Below is a small trained network, with its code and all its weights. Each question gives an input and a target symbol and asks what happens when units are switched off, that is, made to give their printed mean instead of their output.

import numpy as np


def w(rows, s, z=0):
    codes = np.array(rows[::2]) - 128.0
    scale = np.full(codes.shape[1], s)
    scale[-1] = z or s
    return codes * scale


def f(y):
    return np.maximum(y, 0)


def softmax(a):
    e = np.exp(a - a.max(-1, keepdims=True))
    return e / e.sum(-1, keepdims=True)


def log_softmax(a):
    a = a - a.max(-1, keepdims=True)
    return a - np.log(np.exp(a).sum(-1, keepdims=True))


def net(x, mask):
    ids = ['Σβγδεζξψ'.index(c) for c in x.split()]
    T = len(ids)
    res = E[ids] + P[:T]
    u = 0
    for l in range(2):
        r = res
        for j in range(2):
            rows = slice(2 * j, 2 * j + 2)
            q, k, v = (r @ M[l][rows].T for M in (Q, K, V))
            z = softmax(np.where(np.tri(T) > 0, q @ k.T / 2**0.5, -1e9)) @ v
            o = O[l][rows]
            res = res + np.where(mask[u + j], z, o[:, -1]) @ o[:, :-1]
        u += 2
        y = f(res @ A[l][:, :-1].T + A[l][:, -1])
        res = res + np.where(mask[u : u + 8], y, B[l][:, -1]) @ B[l][:, :-1]
        u += 8
    return log_softmax(res[-1] @ U[:, :-1].T + U[:, -1])


Q, K, V, O, A, B = {}, {}, {}, {}, {}, {}
E = w([
[112,85,120,160],'Σ',
[166,98,143,93],'β',
[71,251,121,67],'γ',
[211,203,55,78],'δ',
[147,78,7,111],'ε',
[144,128,191,216],'ζ',
[123,145,100,160],'ξ',
[97,158,161,99],'ψ',
],0.022)
P = w([
[1,113,131,66],'0',
[11,97,136,100],'1',
[41,98,153,88],'2',
[106,87,178,75],'3',
[166,89,204,47],'4',
[227,79,238,13],'5',
[153,89,196,105],'6',
],0.0042)
Q[0] = w([
[89,118,168,142],'L0H0',
[88,205,255,108],'L0H0',
[143,41,140,165],'L0H1',
[105,54,104,75],'L0H1',
],0.012)
K[0] = w([
[71,162,150,122],'L0H0',
[78,219,204,196],'L0H0',
[66,84,126,24],'L0H1',
[78,126,198,2],'L0H1',
],0.0077)
V[0] = w([
[170,99,125,63],'L0H0',
[167,3,81,52],'L0H0',
[72,107,181,62],'L0H1',
[154,132,166,201],'L0H1',
],0.0056)
O[0] = w([
[176,86,147,122,181],'L0H0',
[253,108,77,135,247],'L0H0',
[102,96,88,175,146],'L0H1',
[101,119,126,43,2],'L0H1',
],0.0073,0.0019)
A[0] = w([
[144,71,158,87,84],'L0N0',
[180,130,167,142,254],'L0N1',
[59,130,217,118,123],'L0N2',
[112,111,35,79,115],'L0N3',
[144,133,224,184,76],'L0N4',
[193,96,122,141,133],'L0N5',
[172,147,130,107,104],'L0N6',
[168,247,112,57,22],'L0N7',
],0.013,0.0071)
B[0] = w([
[76,149,1,200,149],'L0N0',
[60,62,82,126,246],'L0N1',
[186,81,106,74,253],'L0N2',
[207,144,102,175,254],'L0N3',
[229,69,161,156,189],'L0N4',
[149,133,63,115,253],'L0N5',
[125,65,184,218,184],'L0N6',
[204,90,158,96,246],'L0N7',
],0.0082,0.0088)
Q[1] = w([
[11,126,192,117],'L1H0',
[2,11,30,149],'L1H0',
[75,132,198,96],'L1H1',
[141,201,236,6],'L1H1',
],0.0089)
K[1] = w([
[103,119,156,106],'L1H0',
[205,92,254,72],'L1H0',
[88,186,185,68],'L1H1',
[51,196,94,17],'L1H1',
],0.0081)
V[1] = w([
[118,106,214,255],'L1H0',
[76,155,154,33],'L1H0',
[254,120,36,113],'L1H1',
[222,91,208,111],'L1H1',
],0.0062)
O[1] = w([
[121,173,70,254,93],'L1H0',
[165,125,148,66,75],'L1H0',
[118,187,93,108,253],'L1H1',
[29,130,132,152,167],'L1H1',
],0.0083,0.028)
A[1] = w([
[56,150,154,58,174],'L1N0',
[253,178,122,112,113],'L1N1',
[147,163,155,79,246],'L1N2',
[208,66,115,177,160],'L1N3',
[65,209,154,92,123],'L1N4',
[156,116,120,174,209],'L1N5',
[40,194,199,94,148],'L1N6',
[150,175,90,124,138],'L1N7',
],0.011,0.012)
B[1] = w([
[156,81,93,243,199],'L1N0',
[89,107,178,240,251],'L1N1',
[222,160,168,150,213],'L1N2',
[22,150,134,1,233],'L1N3',
[44,71,101,111,161],'L1N4',
[111,228,246,87,212],'L1N5',
[113,98,142,86,169],'L1N6',
[204,64,88,132,226],'L1N7',
],0.0083,0.016)
U = w([
[103,144,169,102,239],'Σ',
[157,143,112,30,44],'β',
[173,6,131,150,142],'γ',
[100,54,104,180,2],'δ',
[181,132,61,141,128],'ε',
[102,139,148,231,128],'ζ',
[199,220,183,141,233],'ξ',
[146,106,132,152,23],'ψ',
],0.012,0.0055)

Each question gives the input, a string of symbols that net reads in full, and the target symbol t.
The units are the heads (2 rows each of Q, K, V and O) and the neurons (one row each of A and B). Each row of codes is followed by its name. A weight is (code - 128) times the scale printed after its matrix; where a second scale follows, it is the last column's (O, A, B and U).
mask holds one flag per unit, layer by layer, with each layer's heads first. A switched-off unit (its flag False) gives its mean, the last column of its rows in O or B, instead of its output. The means were averaged over made-up inputs and are rounded, as every weight is.
A unit's drop is (log p(t) with every unit on - log p(t) with that unit switched off) / (log p(t) with every unit on - log p(t) with every unit switched off).
The circuit of an input: a set's keep is (log p(t) with only the set's units on - log p(t) with every unit switched off) / (log p(t) with every unit on - log p(t) with every unit switched off). Starting from the 12 units with the biggest drops (on a tie, the unit counted first), units are removed one at a time, each time the one whose removal leaves the highest keep (on an exact tie, the one counted first), for as long as the keep stays at least 0.8.
circuit, biggest first: the units of the circuit, biggest drop first
most important unit: the unit with the biggest drop
top k neurons: the k neurons with the biggest drops, biggest first
k most important neurons of layer l: the k neurons of layer l with the biggest drops, biggest first
which heads matter: for each layer, one digit per head in row order, 1 if its drop is at least 0.15 and else 0, layers parted by /
input ψ δ δ ε δ Σ β, target δ: 3 most important neurons of layer 0 : [L0N7; L0N6; L0N1]
input Σ ζ β γ ψ, target γ: which heads matter : 00 / 00
input ψ ψ Σ, target Σ: 3 most important neurons of layer 1 : [L1N7; L1N1; L1N0]
input ψ γ δ ε ξ, target ε: 2 most important neurons of layer 0 : [L0N3; L0N6]
input ε δ Σ, target δ: 3 most important neurons of layer 0 : [L0N7; L0N6; L0N3]
input δ γ ζ ξ ε, target ε: circuit, biggest first : [L0N3; L1H1]
input Σ δ β ξ, target δ: top 2 neurons : [L0N7; L0N3]
input γ γ ζ ξ ξ, target ζ: top 3 neurons : [L0N4; L0N7; L1N3]
input ε ε Σ, target ε: 2 most important neurons of layer 1 : [L1N3; L1N1]
input Σ ζ β, target ζ: circuit, biggest first : [L0N4; L1H0]
input Σ ζ δ β β β, target δ: which heads matter : 01 / 01
input γ β β ε ε Σ β, target ε: most important unit : L1H1
input ε ε ψ δ ψ ε ζ, target Σ: top 2 neurons : [L0N4; L0N1]
input γ ζ Σ, target ζ: which heads matter : 01 / 10
input γ δ Σ, target δ: which heads matter : 01 / 01
input ε ξ ψ ξ, target ε: most important unit : L0N3
input ψ ε ξ γ ψ β ξ, target γ: top 3 neurons : [L0N3; L0N7; L1N0]
input ξ β Σ, target Σ: which heads matter : 00 / 01
input β ε δ γ ε, target ε: top 3 neurons : [L1N7; L1N1; L0N5]
input ζ ξ δ ξ, target δ: most important unit : L0H1
input ζ ζ β ξ, target ζ: which heads matter : 00 / 11
input β β ε β, target ε: top 2 neurons : [L0N3; L1N3]
input ζ ξ ξ Σ, target ζ: top 3 neurons : [L0N4; L1N3; L0N2]
input ψ ε δ, target ξ: top 3 neurons : [L1N1; L0N7; L0N3]
input δ ε ε β ψ, target γ: 2 most important neurons of layer 1 : [L1N5; L1N3]
